Here is a tiny trained network, its code and every weight. The questions are about switching its units off for an input and a class, where a switched-off unit gives its printed mean instead of its output.

import numpy as np


def w(rows, s, z=0):
    codes = np.array(rows[::2]) - 128.0
    scale = np.full(codes.shape[1], s)
    scale[-1] = z or s
    return codes * scale


def norm(h):
    return h / np.sqrt((h * h).mean(-1, keepdims=True) + 1e-5)


def f(y):
    return np.maximum(y, 0)


def log_softmax(a):
    a = a - a.max(-1, keepdims=True)
    return a - np.log(np.exp(a).sum(-1, keepdims=True))


def net(x, mask):
    res = np.array(x, float).reshape(1, 2) / 4 @ E
    u = 0
    for l in range(3):
        y = f(norm(res) @ A[l][:, :-1].T + A[l][:, -1])
        res = res + np.where(mask[u : u + 3], y, B[l][:, -1]) @ B[l][:, :-1]
        u += 3
    return log_softmax(norm(res)[-1] @ U[:, :-1].T + U[:, -1])


A, B = {}, {}
E = w([
[106,253,192,126],'x0',
[59,162,180,242],'x1',
],0.0034)
A[0] = w([
[208,97,117,159,5],'0.n0',
[223,3,33,139,134],'0.n1',
[73,72,16,229,47],'0.n2',
],0.0054,0.0012)
B[0] = w([
[49,51,207,3,148],'0.n0',
[100,144,169,126,253],'0.n1',
[232,149,62,152,204],'0.n2',
],0.0059,0.0053)
A[1] = w([
[201,155,62,241,214],'1.n0',
[36,123,233,182,1],'1.n1',
[222,252,56,94,125],'1.n2',
],0.0033,0.0021)
B[1] = w([
[253,95,168,125,254],'1.n0',
[71,119,229,121,168],'1.n1',
[44,106,15,165,201],'1.n2',
],0.0068,0.0026)
A[2] = w([
[135,107,81,91,2],'2.n0',
[66,175,1,98,173],'2.n1',
[108,88,145,94,20],'2.n2',
],0.008,0.0012)
B[2] = w([
[64,119,190,168,187],'2.n0',
[97,168,3,154,253],'2.n1',
[68,122,178,9,179],'2.n2',
],0.0049,0.0034)
U = w([
[81,25,178,2,188],'0',
[234,60,121,190,208],'1',
[46,175,9,124,95],'2',
[67,183,232,195,2],'3',
],0.0099,0.0008)

Each question gives the input, the list of numbers given to net, and the class t.
The units are the neurons (one row each of A and B). Each row of codes is followed by its name. A weight is (code - 128) times the scale printed after its matrix; where a second scale follows, it is the last column's (A, B and U).
mask holds one flag per neuron, layer by layer. A switched-off neuron (its flag False) gives its mean, the last column of its row in B, instead of its output. The means were averaged over made-up inputs and are rounded, as every weight is.
A unit's drop is (log p(t) with every unit on - log p(t) with that unit switched off) / (log p(t) with every unit on - log p(t) with every unit switched off).
The circuit of an input: a set's keep is (log p(t) with only the set's units on - log p(t) with every unit switched off) / (log p(t) with every unit on - log p(t) with every unit switched off). Starting from all 9 units, units are removed one at a time, each time the one whose removal leaves the highest keep (on an exact tie, the one counted first), for as long as the keep stays at least 0.8.
circuit, biggest first: the units of the circuit, biggest drop first
most important unit: the unit with the biggest drop
top k neurons: the k neurons with the biggest drops, biggest first
k most important neurons of layer l: the k neurons of layer l with the biggest drops, biggest first
drop of u: that unit's drop, to one decimal
input [1,-8], class 2: most important unit => 1.n0
input [-2,0], class 0: top 2 neurons => [0.n0; 0.n1]
input [0,7], class 1: circuit, biggest first => [0.n1; 1.n0; 0.n0]
input [0,5], class 1: circuit, biggest first => [0.n1; 1.n0]
input [8,-2], class 2: circuit, biggest first => [1.n2; 0.n1]
input [2,-7], class 2: top 2 neurons => [2.n1; 1.n2]
input [-7,0], class 0: circuit, biggest first => [0.n0; 0.n1]
input [-4,-1], class 0: 2 most important neurons of layer 0 => [0.n0; 0.n1]
input [-1,0], class 0: top 3 neurons => [0.n0; 0.n1; 1.n0]
input [-3,0], class 0: top 3 neurons => [0.n0; 0.n1; 1.n0]
input [-5,-1], class 0: top 2 neurons => [0.n0; 0.n1]
input [-1,8], class 1: 2 most important neurons of layer 0 => [0.n1; 0.n2]
input [1,-3], class 2: drop of 0.n0 => 0.2
input [-1,4], class 1: most important unit => 1.n0
input [-1,-1], class 0: drop of 0.n1 => -0.1
input [0,-1], class 0: drop of 0.n1 => -0.1
